Small tables with named rows and columns. After each table, cells are looked up by row and column.

Table gidadip
	piput	kabil	livub	zofi	tezeti	des
dakevit	796	739	289	481	553	525
rinal	705	425	667	511	747	800
muno	831	760	240	434	535	506
tebu	668	652	454	575	568	547
dono	549	588	579	700	621	612
fod	739	734	327	542	536	514
seturem	847	775	211	411	520	494

What is the kabil of dono in gidadip? 588
What is the zofi of rinal in gidadip? 511
What is the des of dono in gidadip? 612
What is the livub of rinal in gidadip? 667
What is the livub of muno in gidadip? 240
What is the des of rinal in gidadip? 800
What is the piput of tebu in gidadip? 668
What is the des of tebu in gidadip? 547
What is the piput of dono in gidadip? 549
What is the des of dakevit in gidadip? 525
What is the piput of muno in gidadip? 831
What is the zofi of dakevit in gidadip? 481
What is the kabil of dakevit in gidadip? 739
What is the piput of seturem in gidadip? 847
What is the piput of dakevit in gidadip? 796
What is the tezeti of seturem in gidadip? 520
What is the tezeti of fod in gidadip? 536

maki.csv
,tuvini,rak,domurir,gukizus
pegegot,138,128,132,125
dolapar,160,133,161,138
loz,225,183,203,138
noku,86,138,138,158
kur,249,138,138,115
beb,51,77,46,144
zemob,138,78,72,154
zefuge,142,138,134,138
nosod,225,183,203,138
vik,52,84,44,136
vip,139,127,133,125
vil,45,115,59,131
depe,163,138,170,121
veg,109,108,138,179

dolapar, gukizus -> 138
vil, rak -> 115
zemob, domurir -> 72
loz, rak -> 183
loz, tuvini -> 225
depe, domurir -> 170
nosod, rak -> 183
beb, domurir -> 46
zemob, gukizus -> 154
kur, gukizus -> 115
dolapar, rak -> 133
nosod, gukizus -> 138
depe, rak -> 138

bige
         fup  nareger  zin  nomivo
zulola    24       39   10      44
guzenor   75       68   54      16
nat       33       10   53      76
lirizas   70       73   45       8
mak       47       19   65      63
kapuzo    76       72   51      10
divi      28       10   41      76
tanep     71       73   46      10
zadir     73       73   46       8
veb       74       68   52      17
zet       21       30   19      52
piguze    29       45   11      38

veb, zin: 52
mak, nareger: 19
piguze, zin: 11
nat, nareger: 10
kapuzo, fup: 76
divi, nareger: 10

Table sem
|  | midap | dilalut | foferu | fav | lov | mepu | rumales |
|---|---|---|---|---|---|---|---|
| bod | 103 | 117 | 140 | 251 | 73 | 113 | 143 |
| votime | 134 | 99 | 113 | 115 | 201 | 78 | 139 |
| rumama | 126 | 83 | 136 | 125 | 85 | 144 | 122 |
| manep | 165 | 191 | 115 | 110 | 104 | 112 | 109 |
| beru | 76 | 120 | 114 | 91 | 129 | 61 | 97 |
| fozogal | 129 | 100 | 114 | 146 | 123 | 95 | 141 |
| guve | 92 | 119 | 115 | 131 | 109 | 147 | 165 |
| pivu | 210 | 117 | 125 | 171 | 97 | 161 | 124 |
| nenutu | 101 | 33 | 108 | 254 | 157 | 137 | 83 |
| bef | 100 | 106 | 137 | 91 | 157 | 159 | 155 |
| kiz | 173 | 104 | 145 | 50 | 147 | 48 | 218 |
| zakemub | 127 | 37 | 170 | 45 | 125 | 46 | 200 |

rumales of kiz is 218
midap of rumama is 126
fav of nenutu is 254
dilalut of bod is 117
fav of rumama is 125
midap of bef is 100
dilalut of beru is 120
midap of beru is 76
foferu of bod is 140
lov of zakemub is 125
dilalut of bef is 106
fav of votime is 115
rumales of rumama is 122
foferu of rumama is 136
fav of fozogal is 146
lov of bef is 157
midap of pivu is 210
mepu of kiz is 48
dilalut of votime is 99
lov of rumama is 85
Which row has the largest dilalut? manep

sinu =
|  | mep | pagizil | vuk | laku | kotab | repub | dit | rinada | bikev |
|---|---|---|---|---|---|---|---|---|---|
| fari | 7832 | 4711 | 4427 | 3169 | 6345 | 4113 | 2304 | 6793 | 5750 |
| big | 7457 | 5471 | 4815 | 4159 | 7060 | 4431 | 4123 | 7332 | 5393 |
| fen | 6757 | 5643 | 5180 | 4306 | 6742 | 5007 | 3009 | 7068 | 5288 |
| nusike | 5926 | 5073 | 4709 | 4367 | 5691 | 5288 | 1780 | 6586 | 6149 |
| kevib | 6126 | 5675 | 3054 | 4039 | 5689 | 4298 | 1742 | 4284 | 7540 |
| fatad | 6539 | 5414 | 5072 | 4147 | 6345 | 5079 | 2340 | 6951 | 5559 |
| dez | 6512 | 6763 | 3837 | 4270 | 6354 | 4651 | 2758 | 5711 | 6381 |
| busuzo | 4921 | 7206 | 5560 | 5062 | 5794 | 6366 | 3987 | 7016 | 5464 |
| lat | 6730 | 5922 | 3835 | 3807 | 6086 | 4226 | 3181 | 5968 | 6780 |

What is the mep of fen in sinu?
6757
What is the pagizil of lat in sinu?
5922
What is the bikev of busuzo in sinu?
5464
What is the laku of nusike in sinu?
4367
What is the dit of fatad in sinu?
2340
What is the mep of fatad in sinu?
6539
What is the laku of busuzo in sinu?
5062
What is the pagizil of fatad in sinu?
5414
What is the vuk of fatad in sinu?
5072
What is the rinada of lat in sinu?
5968
What is the repub of big in sinu?
4431
What is the repub of fen in sinu?
5007
What is the dit of kevib in sinu?
1742
What is the bikev of dez in sinu?
6381
What is the repub of nusike in sinu?
5288
What is the kotab of big in sinu?
7060
What is the bikev of kevib in sinu?
7540
Which row has the largest kotab? big

